Below is a small trained network, with its code and all its weights. Each question gives an input and a target symbol and asks what happens when units are switched off, that is, made to give their printed mean instead of their output.

import numpy as np


def w(rows, s, z=0):
    codes = np.array(rows[::2]) - 128.0
    scale = np.full(codes.shape[1], s)
    scale[-1] = z or s
    return codes * scale


def norm(h):
    return h / np.sqrt((h * h).mean(-1, keepdims=True) + 1e-5)


def f(y):
    return y / 2 * (1 + np.tanh(0.7978845608 * (y + 0.044715 * y**3)))


def softmax(a):
    e = np.exp(a - a.max(-1, keepdims=True))
    return e / e.sum(-1, keepdims=True)


def log_softmax(a):
    a = a - a.max(-1, keepdims=True)
    return a - np.log(np.exp(a).sum(-1, keepdims=True))


def net(x, mask):
    ids = ['ΓΘΣΩαβμξφ'.index(c) for c in x.split()]
    T = len(ids)
    res = E[ids] + P[:T]
    u = 0
    for l in range(2):
        q, k, v = (norm(res) @ M[l].T for M in (Q, K, V))
        z = softmax(np.where(np.tri(T) > 0, q @ k.T / 4**0.5, -1e9)) @ v
        res = res + np.where(mask[u], z, O[l][:, -1]) @ O[l][:, :-1]
        u += 1
        y = f(norm(res) @ A[l][:, :-1].T + A[l][:, -1])
        res = res + np.where(mask[u : u + 8], y, B[l][:, -1]) @ B[l][:, :-1]
        u += 8
    return log_softmax(norm(res)[-1] @ U[:, :-1].T + U[:, -1])


Q, K, V, O, A, B = {}, {}, {}, {}, {}, {}
E = w([
[136,191,109,108,145,94,198,134,192,144,120],'Γ',
[140,150,131,172,93,121,153,133,228,147,66],'Θ',
[128,122,153,79,112,137,113,67,148,124,64],'Σ',
[175,83,166,195,68,163,107,132,167,72,110],'Ω',
[68,119,140,152,84,49,82,200,136,154,148],'α',
[100,126,93,96,151,144,59,193,156,20,183],'β',
[126,111,60,56,151,164,177,165,99,216,116],'μ',
[132,128,115,152,131,222,113,62,33,127,193],'ξ',
[167,126,119,123,127,73,188,157,60,162,255],'φ',
],0.0056)
P = w([
[110,222,154,138,92,126,155,163,31,79,104],'0',
[197,194,75,119,103,93,68,139,78,108,102],'1',
[141,175,141,46,19,161,113,107,151,123,181],'2',
[84,139,170,147,122,151,181,180,66,112,132],'3',
[166,110,56,133,125,96,90,122,139,140,113],'4',
[102,91,138,62,50,163,132,109,180,149,185],'5',
[58,81,173,147,185,143,150,154,124,149,144],'6',
[161,47,66,147,167,105,126,87,144,158,121],'7',
[97,2,135,68,83,176,143,93,204,171,208],'8',
[58,54,148,151,176,141,175,126,130,155,144],'9',
],0.0056)
Q[0] = w([
[111,81,160,131,29,156,68,99,118,94,255],'L0H1',
[157,164,144,121,142,11,181,185,135,135,210],'L0H1',
[136,139,56,5,93,174,162,105,72,200,211],'L0H1',
[201,175,134,175,184,104,73,138,27,95,66],'L0H1',
],0.0079)
K[0] = w([
[89,22,103,194,124,160,63,155,39,79,243],'L0H1',
[126,201,119,145,126,18,182,201,137,158,240],'L0H1',
[119,113,44,25,214,181,171,107,3,183,208],'L0H1',
[197,246,154,123,29,161,135,96,86,65,94],'L0H1',
],0.0069)
V[0] = w([
[161,69,97,82,221,95,125,62,130,81,97],'L0H1',
[206,83,113,151,182,196,200,87,171,105,153],'L0H1',
[127,46,121,175,103,88,160,86,113,254,68],'L0H1',
[116,155,221,66,109,87,100,66,88,179,114],'L0H1',
],0.0038)
O[0] = w([
[17,156,103,65,138,112,101,182,96,65,193,4],'L0H1',
[156,206,227,95,176,99,73,186,213,159,195,88],'L0H1',
[156,115,224,139,102,112,48,180,1,153,23,118],'L0H1',
[80,98,188,113,104,172,223,180,41,121,108,115],'L0H1',
],0.0031,0.0015)
A[0] = w([
[96,170,93,117,187,135,165,135,144,116,193,165],'L0N1',
[79,189,142,212,164,75,185,173,147,121,78,32],'L0N2',
[35,192,93,142,237,110,185,203,156,79,142,5],'L0N3',
[132,143,180,249,114,140,122,181,81,72,155,31],'L0N4',
[108,190,96,150,174,80,41,208,82,48,104,150],'L0N5',
[89,124,177,45,87,169,99,156,121,57,145,51],'L0N6',
[99,70,110,133,170,121,181,136,30,123,34,26],'L0N7',
[1,112,206,112,120,100,169,132,124,75,95,51],'L0N8',
],0.0059,0.003)
B[0] = w([
[122,77,145,188,100,138,142,82,91,117,55,237],'L0N1',
[118,164,105,145,92,149,93,189,231,189,219,160],'L0N2',
[253,107,60,101,123,174,164,199,121,140,147,159],'L0N3',
[34,91,133,160,92,56,81,124,135,92,108,181],'L0N4',
[124,130,216,46,99,87,84,140,47,129,69,182],'L0N5',
[124,138,138,183,111,112,181,127,159,198,120,188],'L0N6',
[177,134,86,172,160,122,190,78,221,172,131,251],'L0N7',
[185,99,109,149,153,183,175,110,172,23,139,200],'L0N8',
],0.0054,0.0018)
Q[1] = w([
[173,53,90,109,118,80,199,126,194,172,118],'L1H1',
[108,116,179,85,6,165,151,99,130,171,206],'L1H1',
[127,33,107,162,123,120,82,94,213,156,39],'L1H1',
[162,248,98,212,253,47,99,206,85,42,65],'L1H1',
],0.0066)
K[1] = w([
[148,65,155,137,220,108,138,188,176,166,137],'L1H1',
[127,45,176,164,182,95,123,129,75,171,204],'L1H1',
[106,85,152,148,210,145,49,152,207,163,102],'L1H1',
[128,253,84,112,21,126,148,144,155,78,69],'L1H1',
],0.0069)
V[1] = w([
[192,152,124,103,61,12,217,219,163,51,49],'L1H1',
[205,90,187,209,87,78,82,104,136,22,226],'L1H1',
[90,135,128,90,113,248,56,104,216,35,7],'L1H1',
[132,3,139,102,116,26,126,164,204,185,134],'L1H1',
],0.0031)
O[1] = w([
[159,29,167,67,183,135,93,116,90,103,207,122],'L1H1',
[188,106,112,65,117,121,211,144,161,193,177,200],'L1H1',
[68,72,169,146,79,100,145,2,70,208,97,6],'L1H1',
[182,179,93,106,82,150,139,73,53,74,137,120],'L1H1',
],0.0046,0.0013)
A[1] = w([
[96,92,135,151,101,175,166,132,165,144,104,139],'L1N1',
[95,129,174,126,72,82,43,135,133,21,130,104],'L1N2',
[152,78,30,142,153,72,128,88,161,111,143,33],'L1N3',
[136,132,136,138,202,90,168,191,101,46,128,1],'L1N4',
[189,81,83,54,101,102,72,119,2,112,112,123],'L1N5',
[63,103,161,135,117,129,137,88,106,126,90,100],'L1N6',
[110,174,212,10,115,75,51,164,26,148,103,55],'L1N7',
[156,102,166,58,84,125,119,99,164,109,149,83],'L1N8',
],0.0076,0.005)
B[1] = w([
[108,160,149,104,133,101,101,122,118,121,119,207],'L1N1',
[174,171,144,67,161,76,130,101,94,126,146,163],'L1N2',
[123,114,92,141,135,131,72,110,127,135,150,153],'L1N3',
[113,94,151,141,108,111,131,87,109,180,108,130],'L1N4',
[139,116,140,100,103,158,101,123,127,99,83,253],'L1N5',
[135,119,123,143,145,145,119,190,120,97,157,151],'L1N6',
[146,189,163,110,186,4,150,132,89,122,215,190],'L1N7',
[132,119,112,166,156,121,130,153,100,128,127,163],'L1N8',
],0.013,0.0065)
U = w([
[179,185,175,60,169,39,115,109,72,97,170,203],'Γ',
[171,77,126,102,64,200,77,123,97,78,1,173],'Θ',
[86,84,10,168,117,100,48,61,145,137,195,138],'Σ',
[148,172,39,175,247,125,134,124,85,231,46,94],'Ω',
[31,119,164,202,179,157,123,230,82,72,129,50],'α',
[141,31,184,194,89,100,215,111,85,227,143,154],'β',
[61,203,191,85,33,121,121,111,220,207,96,149],'μ',
[118,111,166,153,175,141,233,33,195,33,121,11],'ξ',
[200,147,73,93,104,176,185,225,203,106,208,78],'φ',
],0.0056,0.0012)

Each question gives the input, a string of symbols that net reads in full, and the target symbol t.
The units are the heads (4 rows each of Q, K, V and O) and the neurons (one row each of A and B). Each row of codes is followed by its name. A weight is (code - 128) times the scale printed after its matrix; where a second scale follows, it is the last column's (O, A, B and U).
mask holds one flag per unit, layer by layer, with each layer's heads first. A switched-off unit (its flag False) gives its mean, the last column of its rows in O or B, instead of its output. The means were averaged over made-up inputs and are rounded, as every weight is.
A unit's drop is (log p(t) with every unit on - log p(t) with that unit switched off) / (log p(t) with every unit on - log p(t) with every unit switched off).
The circuit of an input: a set's keep is (log p(t) with only the set's units on - log p(t) with every unit switched off) / (log p(t) with every unit on - log p(t) with every unit switched off). Starting from the 12 units with the biggest drops (on a tie, the unit counted first), units are removed one at a time, each time the one whose removal leaves the highest keep (on an exact tie, the one counted first), for as long as the keep stays at least 0.8.
units of the circuit, in order: the units of the circuit, biggest drop first
unit that matters most: the unit with the biggest drop
k most important neurons: the k neurons with the biggest drops, biggest first
drop when u is switched off: that unit's drop, to one decimal
input ξ Γ ξ β ξ, target Σ: units of the circuit, in order : [L1H1 L1N3]
input ξ Γ Ω α φ Σ, target φ: units of the circuit, in order : [L1H1 L1N5 L1N7]
input α Θ Σ, target Θ: unit that matters most : L0H1
input Σ ξ ξ Σ Ω ξ ξ φ Σ, target φ: 2 most important neurons : [L0N1 L1N5]
input ξ φ φ α ξ Σ α α Θ, target Θ: units of the circuit, in order : [L0H1 L1N7]
input Θ ξ Γ ξ ξ Γ β Θ φ β, target Θ: 2 most important neurons : [L0N3 L0N1]
input Γ α ξ Γ α μ ξ Ω β, target μ: units of the circuit, in order : [L1H1 L0N6]
input ξ Θ Γ, target μ: units of the circuit, in order : [L1H1 L1N7]
input Σ β ξ Γ ξ ξ Θ Γ, target Θ: 2 most important neurons : [L0N7 L1N7]
input ξ ξ ξ Ω Ω, target Θ: 4 most important neurons : [L1N5 L1N7 L0N7 L0N2]
input μ Γ Ω α ξ α, target μ: 3 most important neurons : [L1N7 L1N1 L1N5]
input φ Σ Θ ξ μ Γ ξ φ, target Θ: 2 most important neurons : [L0N2 L0N7]
input ξ Σ φ α μ ξ μ, target Ω: 2 most important neurons : [L1N5 L0N7]
input α ξ Γ φ Γ, target Θ: unit that matters most : L1H1
input Σ Ω Ω Σ Σ, target Σ: 3 most important neurons : [L0N7 L1N3 L0N5]
input φ ξ Γ Γ, target φ: 2 most important neurons : [L0N2 L0N3]
input Σ Σ Ω, target β: 3 most important neurons : [L1N5 L1N8 L1N7]
input α Θ Σ φ Σ, target Θ: 2 most important neurons : [L0N7 L1N5]
input β α ξ Γ ξ Σ Γ, target φ: 2 most important neurons : [L0N3 L0N2]
input ξ ξ μ β μ Σ ξ μ Σ, target μ: units of the circuit, in order : [L1H1]
input Γ Σ Γ, target α: 2 most important neurons : [L1N8 L0N7]
input Σ ξ ξ Θ α Ω, target Θ: drop when L1N5 is switched off : 0.1
input φ Θ Θ Σ Θ α, target Θ: drop when L0H1 is switched off : 1.3
input φ Γ α Ω μ φ, target φ: drop when L1N5 is switched off : 0.1
input α ξ μ, target μ: drop when L1N5 is switched off : 0.1
input Γ μ α α φ ξ, target φ: 2 most important neurons : [L1N5 L1N7]
input Γ φ Σ μ ξ φ Σ Σ Σ α, target Σ: unit that matters most : L0N7
